Known rows:
sutrum: [ 0  3  5  1 -1 -1  5 -5 -4 -1 -4 -6  1  0  2 -2  1 -3  4  0  1  3 -5  0
 -1 -1  3 -7  2 -1]
fidor: [  2  -1   7  -2   0   8  -1  16  12  -9  19 -18   4  -4 -15  -7  14   8
  15  -1   0  16  15   5  16   9 -11  -9  12  -3]
graskatrus: [ -4   3 -10   5   5  -3   4   4   5  -5   4  -3   2  -5  -7  -7   4  -5
   6  -5   1   1  -1  -2   1   3  -8   3   2   4]
felosa: [ 0  2  4  0 -1  1  3 -6 -6 -1 -2 -5  1 -1  3 -5  2 -4  4  1  0  1 -5 -2
  0 -2  2 -6  1 -3]
deflon: [  8  -1 -16 -13  22 -19 -23   4  24   5  25  30   3  34  22  35  14   3
 -22  -5  -4 -24  45  15  -3 -10  27  21  25  -3]
veflan: [ -6   9   9  -5   3  -6  18   1   0  -4 -16  -9  -1   2  -4   6  -2   3
   4  -4  -3   1  -3   1  -5  -2   2  -8   4   0]
kligeklus: [ 18   2   8  -1  -4   6 -17  14  12  10  -7  36 -11   7   8  16  -8   7
 -27  14   2   2  22   1   9  -5   5   6 -19   9]
stagum: [ -2  -4   7  -9  -2   7  -7  -9   4  16 -11  -7   1   5   0  -3 -13  -6
  16   9   9  -7 -16  -3   0  -9  -7   2  16   2]
sapufu: [ 0  2  4  0 -2 -1  4 -4 -5  0 -2 -6  0 -2  2 -3  2 -4  4  1  1  3 -5 -1
  1 -1  3 -7  1 -1]
rogru: [ -4  -4   6  -9   0   9  -7 -11   3  14  -9  -4   1   5   0  -6 -13  -9
  16   8   8  -8 -16  -4  -1  -9 -10   3  16   0]
zitrar: [ -1 -10 -24  -3  14 -16   3   1   6   1  19  -8  13   3   8   9  21  -6
  17  -4   5 -10   2   9 -13   3  14  17   9   2]
nuplam: [ 6  1 14 -5  0  7  7  2 -1 -9 -4 -9 -2  3  6 -3 12 -8 14  2  2 18  3  1
  8  5 -6 -5 -3 -8]
tupam: [  1   2 -15   8   3  -4   1   6   5  -2   2  -5   1  -6  -5  -5   2  -6
   6  -5   4   1   0   0   3   4  -6   4   1   7]
brozis: [ -7   8  -7   0   8  -8  15   9   9  -7  -8  -7   0  -2 -12   3  -1   1
   6 -10  -2  -1   1   1  -2   2  -8   1   5   6]
fivos: [ 0  3  5  0 -2 -1  5 -4 -5  0 -2 -6  0 -3  2 -4  3 -5  4  1  1  4 -5 -1
  1 -2  3 -7  1 -1]
skadis: [  9  -2  16  -6  -3   5 -14   4  11   9   2  38  -4  11   5  18  -6  13
 -25  11  -1  -1  17   2  -3  -3   2  12 -17   4]
zuzus: [  7   1  12  -3  -1   6   6   1   0  -8  -4  -9   0   3   6  -3  13 -10
  15   2   4  19   3   2   7   7  -6  -3  -5  -6]
zibro: [-1  6  6  2  1 -3  5 -7 -3 -2 -4 -5  2  0  1 -2  1 -4  4 -2  1  4 -5 -1
 -2  0  1 -7  2  0]
viso: [  3   3  -8  -5  12  -8   0  -9  -2   1   4 -10   7  13  17   6  12  -7
   8  -2  -1  -8   6   4  -5  -7  21  -8  16  -5]
kipla: [-2 -1  1 -5 -1  3  5 -3 -9 -2 -2 -5 -4 -2  4 -7  2 -5  2  1 -3 -2 -5 -3
  4 -4  2 -6  2 -7]

Facts:
baleklik	nudrur	lozur; betre	nudrur	kliru; bevam	nudrur	banul; bibik	nudrur	pimovek; bostel	nudrur	vudu; braru	nudrur	zutul
brela	nudrur	kliru; broken	nudrur	ploredras; bromin	nudrur	bubraples; brozis	nudrur	zoder; bupofos	nudrur	kligeklus; busal	nudrur	nufa
dagala	nudrur	tukam; deber	nudrur	kligeklus; derin	nudrur	keskos; dibres	nudrur	zoder; disis	nudrur	kosta; dokli	nudrur	nistom
drabuno	nudrur	deflon; dramar	nudrur	navoge; drefem	nudrur	draveplas; dribrur	nudrur	notror; dritebes	nudrur	notror; dromu	nudrur	bubraples
drusar	nudrur	nistom; faflo	nudrur	kligeklus; fegrun	nudrur	plifes; fekom	nudrur	pimovek; felosa	nudrur	bedre; fidor	nudrur	plifes
fivos	nudrur	kligeklus; flagrim	nudrur	deflon; flazan	nudrur	nistom; fleplu	nudrur	pimovek; flibrur	nudrur	banul; flidrezur	nudrur	kligeklus
fliger	nudrur	lozur; floskil	nudrur	notror; floskun	nudrur	kosta; flotrem	nudrur	plifes; fuvik	nudrur	bubraples; ganodan	nudrur	pimovek
gasin	nudrur	kanin; gezar	nudrur	banul; ginidu	nudrur	kanin; godo	nudrur	skudro; gomu	nudrur	navoge; gragran	nudrur	nistom
gragrin	nudrur	keskos; graplos	nudrur	tukam; graskatrus	nudrur	tukam; grebri	nudrur	skudro; greklu	nudrur	notror; greli	nudrur	nistom
greste	nudrur	keskos; gresutra	nudrur	deflon; griplak	nudrur	bubraples; grodis	nudrur	pugagir; grovus	nudrur	plugak; guflo	nudrur	skudro
gupeso	nudrur	pimovek; gupo	nudrur	pugagir; kasafar	nudrur	plifes; kerake	nudrur	pugagir; kifaflos	nudrur	nubes; kipla	nudrur	lozur
kitres	nudrur	kosta; klabo	nudrur	skadis; klestal	nudrur	notror; klomir	nudrur	kligeklus; klosum	nudrur	kosta; kluso	nudrur	zutul
kluvol	nudrur	rebrobra; legar	nudrur	plugak; lubrol	nudrur	zoder; meklus	nudrur	kliru; meplubar	nudrur	rebrobra; mikul	nudrur	banul
mosa	nudrur	vudu; nibes	nudrur	plurek; nogrim	nudrur	pimovek; nudrimus	nudrur	bubraples; nuplam	nudrur	plifes; peplo	nudrur	pimovek
plabal	nudrur	banul; plapliskim	nudrur	kanin; plebasok	nudrur	rebrobra; plefadrer	nudrur	keskos; pleflu	nudrur	bubraples; plegrol	nudrur	ploredras
plerebim	nudrur	skadis; plidri	nudrur	kosta; plimen	nudrur	nistom; plistam	nudrur	nistom; plugrom	nudrur	zutul; plumil	nudrur	draveplas
podro	nudrur	tukam; pogivo	nudrur	kanin; puba	nudrur	skudro; pufima	nudrur	tukam; radrek	nudrur	zutul; repus	nudrur	zutul
ribrul	nudrur	kliru; rilofi	nudrur	plurek; rogru	nudrur	kanin; ropul	nudrur	zutul; rorir	nudrur	plugak; rotri	nudrur	plugak
ruper	nudrur	bubraples; saplem	nudrur	navoge; sapufu	nudrur	plurek; sitrun	nudrur	plurek; skadrar	nudrur	navoge; skiklik	nudrur	pimovek
skoples	nudrur	deflon; sopok	nudrur	deflon; stafluzum	nudrur	nufa; stagum	nudrur	kanin; steke	nudrur	bedre; stipla	nudrur	banul
stufil	nudrur	nistom; stugrer	nudrur	plifes; sukis	nudrur	nistom; sutrum	nudrur	skadis; teflas	nudrur	notror; telu	nudrur	dida
teskol	nudrur	nistom; tregrum	nudrur	kanin; trinu	nudrur	kanin; trito	nudrur	pimovek; troflo	nudrur	plurek; truskebrus	nudrur	zoder
tupam	nudrur	nubes; turi	nudrur	deflon; tustigri	nudrur	keskos; vakal	nudrur	kliru; vedroskis	nudrur	zoder; veflan	nudrur	nufa
viso	nudrur	deflon; vitrelu	nudrur	kliru; vozel	nudrur	tukam; zabam	nudrur	skudro; zaflude	nudrur	kliru; zastor	nudrur	keskos
zenal	nudrur	dida; zibro	nudrur	nubes; zili	nudrur	lozur; zitimen	nudrur	draveplas; zitrar	nudrur	deflon; zofum	nudrur	nubes
zoge	nudrur	plugak; zogigu	nudrur	pugagir; zotor	nudrur	navoge; zovuk	nudrur	nufa; zugre	nudrur	pugagir; zuskopos	nudrur	bubraples
zuzus	nudrur	plifes; bostel	klugrus	klomir; bostel	klugrus	zibro; bostel	klugrus	sutrum; bostel	klugrus	fleplu; bostel	klugrus	veflan
braru	klugrus	klabo; braru	klugrus	skadis; braru	klugrus	pufima; bromin	klugrus	griplak; bromin	klugrus	dokli; brozis	klugrus	veflan
brozis	klugrus	rorir; brozis	klugrus	vozel; brozis	klugrus	stugrer; deflon	klugrus	brela; derin	klugrus	vakal; derin	klugrus	zugre
drabuno	klugrus	pogivo; drabuno	klugrus	plefadrer; drabuno	klugrus	zaflude; drabuno	klugrus	vozel; dribrur	klugrus	trinu; dribrur	klugrus	fegrun
faflo	klugrus	vudu; faflo	klugrus	gragrin; faflo	klugrus	skoples; fekom	klugrus	rogru; fekom	klugrus	dramar; fidor	klugrus	keskos
fidor	klugrus	griplak; fidor	klugrus	zoder; fidor	klugrus	flagrim; flazan	klugrus	kipla; flazan	klugrus	zovuk; flazan	klugrus	flotrem
fuvik	klugrus	bupofos; fuvik	klugrus	rebrobra; fuvik	klugrus	flotrem; fuvik	klugrus	meplubar; fuvik	klugrus	rogru; fuvik	klugrus	teskol
ginidu	klugrus	plegrol; ginidu	klugrus	tustigri; gomu	klugrus	pogivo; gomu	klugrus	zitimen; graplos	klugrus	zabam; graplos	klugrus	zenal
graplos	klugrus	teskol; graplos	klugrus	plistam; graskatrus	klugrus	dromu; graskatrus	klugrus	gezar; graskatrus	klugrus	greli; graskatrus	klugrus	dramar
graskatrus	klugrus	peplo; grebri	klugrus	baleklik; grebri	klugrus	dibres; grebri	klugrus	steke; grebri	klugrus	plidri; guflo	klugrus	zoder
gupo	klugrus	klomir; gupo	klugrus	rilofi; kasafar	klugrus	kosta; kasafar	klugrus	trinu; kasafar	klugrus	drefem; kasafar	klugrus	plistam
kifaflos	klugrus	floskun; kliru	klugrus	turi; klosum	klugrus	kipla; klosum	klugrus	radrek; legar	klugrus	plebasok; lubrol	klugrus	gragran
lubrol	klugrus	flagrim; lubrol	klugrus	nubes; meklus	klugrus	gupeso; meklus	klugrus	kligeklus; meklus	klugrus	plefadrer; meklus	klugrus	broken
mikul	klugrus	felosa; mikul	klugrus	vudu; mikul	klugrus	draveplas; mikul	klugrus	rogru; mosa	klugrus	gupeso; nibes	klugrus	veflan
nogrim	klugrus	skiklik; nogrim	klugrus	draveplas; nogrim	klugrus	dida; nudrimus	klugrus	plifes; nudrimus	klugrus	flidrezur; plabal	klugrus	zabam
plabal	klugrus	sukis; plabal	klugrus	turi; plabal	klugrus	veflan; plapliskim	klugrus	keskos; plapliskim	klugrus	bevam; plerebim	klugrus	griplak
plimen	klugrus	gragran; plimen	klugrus	saplem; plugak	klugrus	fliger; plugrom	klugrus	veflan; plugrom	klugrus	grodis; plurek	klugrus	greklu
plurek	klugrus	nufa; plurek	klugrus	plidri; puba	klugrus	keskos; puba	klugrus	vitrelu; puba	klugrus	flotrem; pugagir	klugrus	keskos
pugagir	klugrus	brela; repus	klugrus	steke; repus	klugrus	dagala; repus	klugrus	fegrun; ribrul	klugrus	banul; ribrul	klugrus	kligeklus
ribrul	klugrus	kanin; ropul	klugrus	greste; rotri	klugrus	bibik; rotri	klugrus	plistam; ruper	klugrus	meplubar; sitrun	klugrus	zuzus
sitrun	klugrus	dritebes; sitrun	klugrus	skiklik; skadrar	klugrus	gragran; skadrar	klugrus	vudu; skadrar	klugrus	deber; skadrar	klugrus	teflas
skudro	klugrus	zabam; skudro	klugrus	grodis; skudro	klugrus	kitres; sopok	klugrus	zabam; sopok	klugrus	kipla; sopok	klugrus	vudu
sopok	klugrus	gresutra; stafluzum	klugrus	floskil; stipla	klugrus	vakal; stufil	klugrus	zoder; tregrum	klugrus	zabam; tregrum	klugrus	floskun
tregrum	klugrus	plefadrer; tregrum	klugrus	zogigu; tregrum	klugrus	zuskopos; trito	klugrus	kligeklus; troflo	klugrus	pimovek; tupam	klugrus	zuzus
tupam	klugrus	kanin; vedroskis	klugrus	vudu; vedroskis	klugrus	baleklik; vedroskis	klugrus	vitrelu; vedroskis	klugrus	radrek; zitrar	klugrus	skiklik
zitrar	klugrus	pufima; zitrar	klugrus	plistam; zoge	klugrus	zibro; zoge	klugrus	floskil; zutul	klugrus	dromu; zutul	klugrus	gasin
zutul	klugrus	vozel; zutul	klugrus	skadis

Rows:
No name comes twice in this set of rows, the named rows included.
[-1 -6 -1 -9 -2  1 11  5 -9  0 -6 -8 -6 -5  3 -2  3  0  5  4 -2 -3 -6  0
  2 -4  6 -4 -1 -5] -> zabam
[ -2  -2 -15   1   3  -2   4  10   2  -3   2  -6  -2  -7  -5  -5   2  -3
   6  -3   1  -2   0   0   4   2  -5   3   2   2] -> kifaflos
[  2   3  -7  -4  12  -7  -2 -10  -1   1   7 -12   9  12  14   4  12  -4
   8  -1  -1  -8   7   4  -4  -7  21 -11  17  -5] -> flagrim
[  4  -4  12 -12   1  15 -15   3   6   4   1  42  -6  12   8   8  -5  12
 -26  11  -8  -8  17  -4   0  -8  -3  10 -18  -3] -> vudu
[ -1   8   7   4   1  -2   4 -10  -2  -2  -2  -3   4   0   1  -4   3  -6
   4  -2   2   6  -5  -2  -3   0   0  -7   1   3] -> floskil
[ -7  -7 -30 -14  20   0   4   6  -2  -7   7  -6   1   7  10  -3  14  -6
   9  -6  -9 -22   8   0   1 -10   9   1  14 -11] -> sopok
[ -3   1  -7   4   3  -1  -1   6   7  -1  11  -9   6  -6 -13  -6   3   5
   6  -4   0   1   3   1   3   4  -5  -3   8   4] -> plerebim
[ -9   0 -10  -8   6  -5  21  18   4  -7 -10  -8  -6  -6 -12   3   2   4
   7  -6  -5  -6  -1   1   0  -1  -6   3   3   2] -> plabal
[  7  -3  16  -7  -3   7 -14   3  10   8   2  39  -3  11   6  15  -5  13
 -25  12  -2  -3  17   1  -3  -3   1  12 -17   2] -> draveplas
[  2   2 -17   7   3  -2   0   9   4  -2  -1  -7  -2  -5  -3  -4   0  -5
   5  -4   3  -1   2   0   7   2  -5   2   2   5] -> mosa
[  1   2  -9  -8  12  -9   4  -6  -2   1   1 -12   6  12  16   8  12  -5
   7  -2  -2 -10   6   5  -5  -8  22  -8  15  -5] -> turi
[  2 -10  -1  -4   1   1   9  13   7  -9   8  -8   2  -6  -3   0  19  -7
  21  -1   6  15   2   5   3  14 -13  15  -6  -3] -> kasafar
[-2  2  4 -4 -1 -2  9 -1 -5 -1 -7 -8 -2 -2  1  0  2 -1  4  1 -1  1 -5  0
  0 -2  4 -7  2 -2] -> grodis

The same things again, as new rows of numbers:
Known rows:
zaflude: [  6  12  -2 -18   0  14 -16  -1 -20  13 -15   3  12 -19 -14   1  -3 -22
 -12  -9   5  -1 -10 -21 -10 -13 -12]
kliru: [ 27   9 -12   6 -26   6  -2  18 -20   8   1  13   5 -26  -6  -6 -29 -34
 -30  26  -3  -1  29 -30 -17  10   1]
brela: [  9  16   0 -12   2  16 -28  -6   1  13 -13 -11  27 -12 -23  -9 -11 -25
  -3 -15  -3 -13   2 -31  -3  -1 -19]
godo: [-7  3 -2 -6  2  1 -3 -4  0  2 -8 -4  2  1 -2 -1  5 -3  0 -6  2  2 -8  1
 -1 -5 -3]
dritebes: [-9  3 -5 -8  2 -1 -8 -4  0  3 -3 -2  3  1  1  1  7 -4 -2 -7  3  0 -9  2
 -2 -4 -4]
pogivo: [ -5   2   8   8  -9  13  26   1 -11  -6  17 -12  -4  21  -3   7  11 -19
  10 -34 -10   2 -17 -11  23 -10  25]
sapufu: [-7  3 -2 -5  2  0 -4 -5  0  3 -7 -3  1  1 -2 -1  5 -2  1 -6  3  1 -7  1
  0 -5 -3]
fidor: [-22  11 -24 -27  -2 -25  15   6  11  -1  20 -17   1  29 -40  -9   1  42
  28  17  -5 -19  28  20   0   0 -12]
repus: [  4  -1  -2 -12   7  -3  -2  -3  -1  -2  12   5  10   0   0  14   6   0
   3   3   0 -10   3   1  -1  -1  -5]
steke: [-6  1 -2 -4  4  2 -4 -4  1  0 -3 -3  2 -1  1  0  4 -2  0 -6  2  3 -6  2
 -1 -6 -2]
dida: [ -1  -3 -20  21 -24   1  -2  13   8   2   7   3 -13  -8  18 -16 -19 -15
 -19   9  -8  15  22   1  -8  13  12]
rogru: [ -6  -3  11   2  -9  11  29 -12  -8  -9  21 -11  -3  17   3   9   1 -23
  13 -33 -10   1 -15  -8  20 -14  28]
floskil: [ -8   0 -12  -4  14   5  -8  -6  -2  -6   6  -2  14  -3   6   9   9  -6
   1  -9   1   6   3   8  -8 -14  -3]
mosa: [ 16   0   0 -10   1   4   5  13   0   0   0  13   2  -3  -6  13  19  14
   3  -4  -6  -7   0  -5   5   6  -4]
troflo: [  6  -1   0 -10   6  -2   0  -1  -2  -2   7   4   8   1  -3  10   5   2
   3   4  -1  -9   2  -1   1  -1  -4]
plerebim: [  2   4  -5 -14   9  -2   1   7 -11   2  17  -5   3   9 -22   3  -7  15
   9   5  -5 -11  14   4  -2  -5  -5]
kosta: [ -2  -1 -21  18 -27  -3  -2  14   7   4   5   1 -14  -6  17 -16 -18 -17
 -20  10  -7  13  19  -2  -8  16  10]
tregrum: [ 15   0  27   1 -23  -2  42   9 -14  -3  11   1 -11  23 -11  14  13 -11
   9 -14  -6 -15 -23 -25  35   8  24]
greste: [-7  3 -4 -8  2  0 -4 -4 -1  2 -6 -2  4  0 -2  0  7 -2  1 -5  3  1 -6  1
 -2 -6 -4]
saplem: [-7  0 -3 -8  3  1 -2 -7 -1 -1 -5 -2  2 -1 -1  0  4 -2  1 -6  3  4 -5  3
 -2 -8 -1]

Rows:
No name comes twice in this set of rows, the named rows included.
[ 13  -2 -23  16 -19  -2   4  20   4  -4  17  10  -1  -9  14   0 -10 -11
 -16  19  -9   6  34  -3  -9  16   8] -> zutul
[  9   0   0 -10   5   0   2   3  -2  -2   5   6   8   0  -4  11   9   5
   3   1  -1  -7   3  -2   2   1  -4] -> gomu
[ 17   2 -29  11 -34  12   6  37  12   4 -10  21 -17 -17   8  -9  12   3
 -19  -6 -18  19  23 -10  -3  23   8] -> kligeklus
[  7 -12  11 -27   0  -1  19 -22  -1 -11   5  14   3 -14   4  15 -11   4
   9   8  -2  -3   7   5  -4 -13   4] -> skadrar
[  4   0  18 -14  -8 -26  -2   0  -5  13   7   6  -4  10   0  11   1  -8
  -6  23  13 -29 -20  -8  11  23  -6] -> graplos
[  5  -3   2 -14   6  -1   3  -7   0  -4   8   5   9  -3   0  12   2   2
   6   2   0  -7   5   1  -1  -3  -3] -> grebri
[ -8   2   0  -4   2  -2  -8  -3  -1   5  -3  -5   0   4   1  -2   4  -4
  -1  -4   4   0 -11   2   1  -2  -2] -> drefem
[ 38  10  -3 -29  -7  24  -4  28 -18  13 -17  28  10 -25 -22  19  25   2
 -11 -15  -8  -9  -3 -32  -1   6 -15] -> meklus
[ -7   2   3  -3  -2  -4  -5  -3  -1   6  -7  -3  -3   3  -1  -3   3  -4
  -2  -3   5  -2 -13   0   3   0  -2] -> zenal
[ -3  -2  13 -13  -9  -2   8 -17   6  -1 -16   2  -3  -5  -1  -4  -4  -1
   3   0   3  -1  -9  -3   3  -4   1] -> kipla

